Below are the code and all the weights of a small trained network. Each question names an input and a class and asks about switching units off, where a switched-off unit gives its printed mean instead of its output.

import numpy as np


def w(rows, s, z=0):
    codes = np.array(rows[::2]) - 128.0
    scale = np.full(codes.shape[1], s)
    scale[-1] = z or s
    return codes * scale


def f(y):
    return y / 2 * (1 + np.tanh(0.7978845608 * (y + 0.044715 * y**3)))


def log_softmax(a):
    a = a - a.max(-1, keepdims=True)
    return a - np.log(np.exp(a).sum(-1, keepdims=True))


def net(x, mask):
    res = np.array(x, float).reshape(1, 7) / 4 @ E
    y = f(res @ A[0][:, :-1].T + A[0][:, -1])
    res = res + np.where(mask, y, B[0][:, -1]) @ B[0][:, :-1]
    return log_softmax(res[-1] @ U[:, :-1].T + U[:, -1])


A, B = {}, {}
E = w([
[41,134,205,139,38,223],'x0',
[177,75,18,141,91,222],'x1',
[139,1,165,135,61,68],'x2',
[130,129,131,126,128,127],'x3',
[15,78,71,153,184,119],'x4',
[94,189,64,127,34,64],'x5',
[128,130,129,128,128,127],'x6',
],0.0038)
A[0] = w([
[168,128,93,123,166,84,113],'neuron 0',
[162,141,142,121,104,133,77],'neuron 1',
[172,128,91,125,169,77,107],'neuron 2',
[153,102,70,134,102,180,87],'neuron 3',
[76,133,166,129,86,180,109],'neuron 4',
[114,207,105,113,173,171,78],'neuron 5',
[126,122,131,118,137,131,39],'neuron 6',
[127,127,128,126,126,126,2],'neuron 7',
[125,127,127,123,126,125,6],'neuron 8',
[78,133,166,126,87,179,105],'neuron 9',
[163,86,190,130,207,183,91],'neuron 10',
[144,92,164,120,185,165,67],'neuron 11',
[7,77,66,117,177,113,94],'neuron 12',
[77,134,167,132,86,180,108],'neuron 13',
[98,186,57,129,35,59,90],'neuron 14',
[137,62,143,127,94,94,108],'neuron 15',
[127,127,127,125,124,124,9],'neuron 16',
[141,119,111,126,153,98,59],'neuron 17',
[117,218,96,129,174,174,90],'neuron 18',
[161,121,98,125,165,81,85],'neuron 19',
[155,97,51,142,100,189,108],'neuron 20',
[214,164,166,116,82,138,83],'neuron 21',
[212,161,168,108,82,138,96],'neuron 22',
[92,158,197,131,152,64,100],'neuron 23',
[91,160,201,133,153,59,98],'neuron 24',
[150,107,82,130,104,171,74],'neuron 25',
[172,128,93,128,169,76,103],'neuron 26',
[136,24,150,120,74,73,101],'neuron 27',
[124,128,129,121,127,129,25],'neuron 28',
[125,144,123,127,137,137,106],'neuron 29',
],0.011,0.0053)
B[0] = w([
[157,94,136,116,74,110,168],'neuron 0',
[148,128,124,166,148,145,108],'neuron 1',
[165,88,135,116,65,110,174],'neuron 2',
[162,175,128,69,144,153,179],'neuron 3',
[179,77,124,118,73,99,218],'neuron 4',
[59,151,126,167,67,171,178],'neuron 5',
[135,99,125,141,140,183,66],'neuron 6',
[150,94,130,154,141,222,58],'neuron 7',
[151,92,126,154,138,218,58],'neuron 8',
[179,78,122,119,74,103,209],'neuron 9',
[54,58,120,83,193,115,198],'neuron 10',
[89,72,125,113,173,149,129],'neuron 11',
[206,159,139,254,200,101,249],'neuron 12',
[179,78,124,118,72,100,217],'neuron 13',
[54,17,139,83,233,142,250],'neuron 14',
[82,154,119,149,91,156,176],'neuron 15',
[149,91,131,155,141,220,59],'neuron 16',
[164,92,127,144,99,162,92],'neuron 17',
[40,157,133,167,57,157,207],'neuron 18',
[167,89,129,130,77,130,141],'neuron 19',
[164,203,143,42,152,137,236],'neuron 20',
[169,142,129,218,178,112,197],'neuron 21',
[163,150,119,214,179,104,209],'neuron 22',
[171,187,111,55,142,171,210],'neuron 23',
[173,194,116,49,142,177,218],'neuron 24',
[161,159,125,84,141,165,143],'neuron 25',
[164,85,134,116,65,113,170],'neuron 26',
[35,174,125,169,57,182,244],'neuron 27',
[150,95,119,146,130,192,62],'neuron 28',
[119,128,136,135,117,140,111],'neuron 29',
],0.029,0.0024)
U = w([
[109,150,133,105,122,49,254],'0',
[202,36,128,112,41,103,89],'1',
[175,206,107,33,163,213,91],'2',
[35,157,115,190,64,217,96],'3',
[187,133,128,246,217,111,81],'4',
[59,3,125,78,226,158,90],'5',
],0.0052,0.0077)

Each question gives the input, the list of numbers given to net, and the class t.
The units are the neurons (one row each of A and B). Each row of codes is followed by its name. A weight is (code - 128) times the scale printed after its matrix; where a second scale follows, it is the last column's (A, B and U).
mask holds one flag per neuron, in row order. A switched-off neuron (its flag False) gives its mean, the last column of its row in B, instead of its output. The means were averaged over made-up inputs and are rounded, as every weight is.
A unit's drop is (log p(t) with every unit on - log p(t) with that unit switched off) / (log p(t) with every unit on - log p(t) with every unit switched off).
The circuit of an input: a set's keep is (log p(t) with only the set's units on - log p(t) with every unit switched off) / (log p(t) with every unit on - log p(t) with every unit switched off). Starting from the 12 units with the biggest drops (on a tie, the unit counted first), units are removed one at a time, each time the one whose removal leaves the highest keep (on an exact tie, the one counted first), for as long as the keep stays at least 0.8.
circuit, biggest first: the units of the circuit, biggest drop first
unit that matters most: the unit with the biggest drop
k most important neurons: the k neurons with the biggest drops, biggest first
drop of u: that unit's drop, to one decimal
input [3,-6,-7,-7,-8,8,-7], class 4: circuit, biggest first => neuron 21
input [-1,-7,8,3,8,-4,-3], class 3: 3 most important neurons => neuron 27; neuron 15; neuron 20
input [-5,1,7,-6,0,-1,-6], class 3: 2 most important neurons => neuron 27; neuron 15
input [-6,5,3,-5,-3,-8,-4], class 5: 2 most important neurons => neuron 10; neuron 11
input [0,4,-8,6,-6,6,-6], class 3: 3 most important neurons => neuron 18; neuron 5; neuron 12
input [-3,-7,-7,1,-1,-4,-3], class 2: 2 most important neurons => neuron 24; neuron 23
input [3,-2,-3,-1,-6,8,-1], class 5: 2 most important neurons => neuron 14; neuron 12
input [-1,-6,-3,5,-2,-1,-6], class 2: circuit, biggest first => neuron 24; neuron 23
input [-4,8,0,6,-5,-7,3], class 2: 4 most important neurons => neuron 20; neuron 3; neuron 14; neuron 25
input [2,-3,-6,-5,2,4,-3], class 3: circuit, biggest first => neuron 18; neuron 5
input [-1,4,-5,-1,8,-2,5], class 4: 2 most important neurons => neuron 12; neuron 27
input [-2,1,-2,0,-1,-6,-6], class 5: circuit, biggest first => neuron 10; neuron 11
input [1,6,-4,-6,-3,-7,-7], class 5: 4 most important neurons => neuron 10; neuron 11; neuron 24; neuron 23
input [2,7,-2,3,0,-6,-8], class 2: circuit, biggest first => neuron 20
input [-1,-5,-4,1,1,5,7], class 2: 3 most important neurons => neuron 24; neuron 23; neuron 10
input [3,-3,7,4,4,-3,-7], class 3: 2 most important neurons => neuron 27; neuron 15
input [-3,-7,-3,-5,-7,-5,-1], class 2: 3 most important neurons => neuron 24; neuron 23; neuron 12
input [3,2,-1,2,7,0,3], class 4: drop of neuron 12 => 0.9
input [2,6,5,6,8,2,-4], class 4: drop of neuron 12 => 1.7
input [7,2,0,3,5,3,6], class 1: drop of neuron 9 => 0.2
input [-4,8,-4,-4,-1,2,-5], class 2: unit that matters most => neuron 20
